Rows and roughly how far along a hidden order each lies, from 0 to 10:
[  9  11  21  -6  -1  -5  11   2   3  -2  36  15  16 -17  14  -1  10   9
   0   7 -11 -12  31   0  29  21  -4   1  -7  20  -4  14  38   3  14 -29
   3  -5 -17 -13 -29   9   5  -8 -12   0] : 10
[ 6 -8 15 -4  0 -2  0  1 -6 -1 15 -2 -2 -2  2 -6  9 -7  1  2 12 -1 63  0
  1  0  3  3  4 -3 -1 -7  2  0  2  5 -1 -2 -3  2  1  4 -8  1 -6  0] : 1
[  1   0  21   4  -1  -1  -1   2  -8  -5 -12   2  -3   2   0 -10  10 -12
   5  11  -4  -7 -29  -1  -3  -1   0   3   3   4  -6 -20  15   0   1   4
  -6   2   7   2   2   7  -6   3  -6  -9] : 1
[  6  -6  -2  -4   4   6  -2  -3 -17   3  -5  -3  -4   1   6  -4  10  -6
   6   5   5   8  -4   1   5   7   3   0   5  -7  -4  -5   0  -3   0  -2
  -1   2   6   6   5   0  -3   3 -14   3] : 3
[  4  -8 -10  -3   0   3  -2   0  -2   1  -8  -7   2  -1  -1   5  -4   5
  -1   7 -37   5 -20   2   3   2   2  -4  -3  -8   4   6   0  -3   1  -4
   1   4 -11   4  -1   1   3  13  -9   2] : 3
[  0   8  -5   2  -1   1  -4   2  -2  -2 -11   0  -2   2  -3   2 -12   8
  -1  -4  -2   2   7   5  -2  -2  -2  -5  -4   8  -7  -4   3   0  -2  -2
   4  -2  -1  -2   1  -1   5  -5   4   0] : 2
[ -3  11 -14  -1  -1   5   1  -2   3  -1  -7   3   2   5  -2   7  -9  15
  -1  -8  -1   2  41  -4   0   3  -5   0  -6   4   8   3 -34   3  -4  -6
   2  -1   5  -3  -9  -5   9  -3   9   4] : 3
[  9   5  -8  -2  -1   2   0   4  -7  -2   0   2  -4   1  -1   1   0  11
   3  -1 -19  -4 -28   0   1   6  -2  -2  -1   8   5  -4 -33   1  -1  -1
   0  -1   5   4  -7   1  -1   0   1   2] : 4
[ -1   3   1   0  -1  -1  -1   2  -1   0   7   1   0   1  -2  -1  -3   1
   0   0   0  -2 -27  -2  -1  -1   0  -2   1   3  -3  -4  -3   0   0  -1
   1  -2   0  -1   0   1  -3  -1   0   0] : 1
[ -1   3  -5  -1  -2  -2  -1   2   1   0  16   3   2  -2  -3   2  -4   1
   0  -5  -1  -4   1  -1   0  -1   0   1   2   3   0   6  -4  -1   2   0
   1  -3   1  -1   1   1  -5 -14   3   1] : 1
[ -8   2  16   6  -2   5  -6   0  -2  -6 -25  -6   1   8   4  -5  -5   1
  -6   4   6   5 -20   7  -2  -4  -5  -2  -9   1  -6 -20  18   4 -10  -2
   0   2   5  -2   2  -3   8   7   1  -5] : 0
[  1   3  -4   0   0   4  -1   0  -3   1  17  -2   0   3   3   1  -2   3
   0   1  32   6 -31   2  -2   1  -1  -4  -1   1  -1  -1   1  -2  -2  -2
   3   3   0   1   3   0   3  10  -6   0] : 1
[ -9   9   0   3  -1   2  -6   3  -3  -3  -9  -2   2   7  -2  -1 -10   5
  -2  -1  -5   1  22   2  -7  -3  -4  -3  -5  10  -8 -12   9   2  -5   0
   2  -2   2  -2   4   1   4  -2   5  -2] : 2
[  7   5  -6  -2   0   1   1   1  -2   0   5   1  -2   0   0   2   0   4
   2  -3  17  -1  63  -2   0   3  -2  -2   0   4   4   1 -18   1   0  -1
   0  -2   2   3  -6   1   0   0   0   2] : 2
[  8  -6 -13  -2   5  10  -3  -1 -14   6   4  -5  -4   2   4  -1   1   6
   6   5  -9  10   8   4  -4   6   1  -6  -5   4  -2   5  -5  -5  -2  -4
   4   8  -6   9  -1   1   7  23  -5   3] : 0
[  3  12   5   3   0   6   0   5  -9   0  -3  -6  -1   7  10   0   3   2
  -4   3  -3   9  -1   2  -2   3   2   0   3   1  -3   1  12  -4   0   9
   4   6   1   4  15   5  -6  18 -28   0] : 5
[ -6   2   8  -1  -3  -3   6   2  13  -3  -5   8   9  -4   4   3  -3  14
  -5  -7   6  -4 -16   0  12   7  -4  -4  -5   4   0   8  15   5   3 -16
   1  -5  -2 -10 -12  -1   4 -17   3   0] : 5
[  6   6  -5   0   0   0  -5   5 -16  -2   0   0  -5   1  -4  -5  -4  -1
   6   5   2  -5 -46  -1   4  -1   2  -2   3  13 -10 -15   0  -4   2   4
   2  -3   1   3   8   9 -10   2  -3  -4] : 4

[-1 -6 -2  1  1  3 -2 -6  2 -5 -2  0  3  4 -3  2  3  3  2 -1 -3  1  1  1
 44  3  3  5  1 -3  4 -6  4  1  7 -1  1] : 10
[  1  19   4  -3   8 -16  -9 -12   9  -3   7   4  10  -3   5  -4 -14   4
   8 -13  -8   4   5  11  63 -28  18  29   5   6  13 -30   1  -7 -25  -7
 -10] : 0
[-1  2  4 -3  1 -6  0 -1  2 -3  2 -1  5  9  0 -1  5 -2  0 -2 -4  6  0 10
 20 -2 -1  7  0  2  0 -4  3 -2 -2  8 -5] : 7
[-2 -1 -2  0 -2  0  0  0  1  2 -1 -1 -2  5  1 -3  0 -1 -3  0  0  4 -1 -1
  5  2 -6 -1  1  2  0 -2 -2  0 -4  1 -1] : 2
[-1  0  2  0 -2 -2 -1 -1  2 -2  1  0  1  2  1 -1 -2 -1 -1 -2 -1  4 -1  3
 23 -2 -1  3  1  2  1 -6 -1 -1 -3  0 -4] : 4
[  0   2  -2  -1   0  -4   2   4  -1   5  -1  -1  -1   0   1  -3  -1  -1
  -1   0   2   3   1  -7  -9  -3  -3  -6   0   2   0   3  -4  -1 -12   0
   4] : 0
[-1 -3  2  1 -4  0  0  0 -1  0  2  1  2  1  1 -1 -1 -1  0  0 -1  0 -2  5
  0  0  1 -1  0  0  1 -3  1 -1  0 -1 -4] : 5
[-1  4  3 -1  2 -2  0 -2  1 -1 -1  0 -1  2  1 -1 -2  1 -2 -3  1  2 -1 -1
 25  0 -2  4  2  0  0 -5 -3 -1 -2 -3  0] : 3
[-2  2  1  0  1 -1  0  0  1  1  0  0  2  6  1 -3 -2  1  0 -2  0  3 -1  2
 17 -4  1  4  2  1  4 -6 -1 -1 -7 -3 -2] : 1
[-1  1  4  0  2  3  1 -1 -3  2  0  1 -2  3 -1  1  0  1  0  0  1 -4 -1  3
  7  1  2  7 -1 -2 -1  1  1  1  6 -2 -4] : 7
[ 1 -4 -4  0 -1  0  0  1 -1  2  2 -1  2  0  1  1  1  0  2  3 -4  1  2  1
 -7 -2  1  0 -3  2  2  8  2  0 -3  3 -1] : 7
[ 2  3 -2 -2  4 -6  0  1 -1  0  0 -1  0 -2  1  2  1 -1  2  0 -2  2  4 -3
  3 -5  0  2 -1  3  0  1  0 -1 -6  5  4] : 8
[ 0 -3 -2  0 -3  0 -1  0  2 -2  0  0  4  4  0 -1  1  0  1  0 -2  2  0  0
 -1 -2 -2 -3  0  1  2 -1  1  0 -2  2  0] : 5
[  1  -3  -5  -1   0   1   0   3  -1   3   3   0  -1  -1   2   1   0  -2
   3   4  -4   1   2   1 -15  -5   5  -2  -3   2   2   1   1   0  -7   4
   0] : 7
[ 0 -3 -2  0  0  1 -2 -5  3 -6  0  0  2  3 -1  2  2  1  2 -3 -3  2  1  3
 25  1  2  4  1  0  2 -8  4  1  4  3 -3] : 10
[  0   4  -2  -2   3  -8  -3  -4   6  -3   0   0   4   4   2  -2  -4   1
   2  -6  -3   7   3   1  63 -10   2   8   4   5   7 -12  -1  -2 -14   0
   0] : 2
[ 0  0  2  1 -3 -1 -2  0  2 -2  3  2  5  2  1 -2 -2  0  1 -1 -2  1 -1  7
 17 -3  4  2  0  1  3 -1  3 -1  3 -1 -5] : 4
[ 0  2 -1  0 -4 -5 -2 -1  3 -3  2  1  3 -1  1 -1 -1 -1  0 -2  0  5  0  3
 -5  0 -2  0  2  3  0 -5 -1 -2 -4  2 -3] : 5
[ -1   8   7  -3   6  -4   2   0   0  -2  -4  -3   3  10   0  -1   4   0
  -2  -6   2   2   1  -2 -19  -2  -3   7   1   1  -3  -1  -1  -2   0   5
   3] : 3
[  0   6   1  -2   0  -8  -4  -3   5  -1   3   1   4   3   3  -3  -5   1
   1  -6  -4   7   1   5  61 -10   3   6   3   4   5 -15  -1  -4 -14  -3
  -4] : 0
[-1  4  2 -1  4 -3  1 -3  0 -3  0  0  0  1 -1  1  2  2 -1 -4 -1  0  2  3
 18  0 -1 10  1 -1  0 -3  2  0  4  1 -4] : 9
[ -3  -2  -1   0  -2   4   1  -2   2   1   3   1  -1  12   2  -2  -3   1
  -1  -2  -2   2  -4   7  33   1  -1   4   2  -1   3 -10  -2   0  -1  -8
  -5] : 2
[ 0 -3 -2  0 -3  0  0  0  4 -1 -1 -1  1  2  0 -1  2 -1  0 -2 -1  4 -2  1
  7  1 -2 -4  1  1  0  0  0  0  2  2  1] : 5
[  3   5  -2  -2   1  -3   0   3   0   2   1   0  -2  -9   1   2   0  -1
   2   0   0   0   3  -2 -23  -4  -1  -2   0   3  -2   2  -3  -2  -8   4
   5] : 8
[  1   9   6  -2   3  -4   1   2  -1   2   1   0   0   2   1   0   0  -1
   0   0   2  -3   0   0 -23  -4   1   4   0   0  -4   5  -2  -2  -4   2
   1] : 4
[-1  4  5 -1  3 -1  1  2 -2  3  0  1 -2  1  0  0  0 -1 -1 -1  1 -3  0  3
  1 -1  1  6 -1 -1 -2  0  0  0  2  1 -4] : 5
[-1 -6 -2  1 -1  2  0  0  0  1  2  1  0  1  1  0  0 -1  1  2 -2  1 -1  2
 12 -1  0  0 -1  0  1 -2  1  0  2 -2 -6] : 6
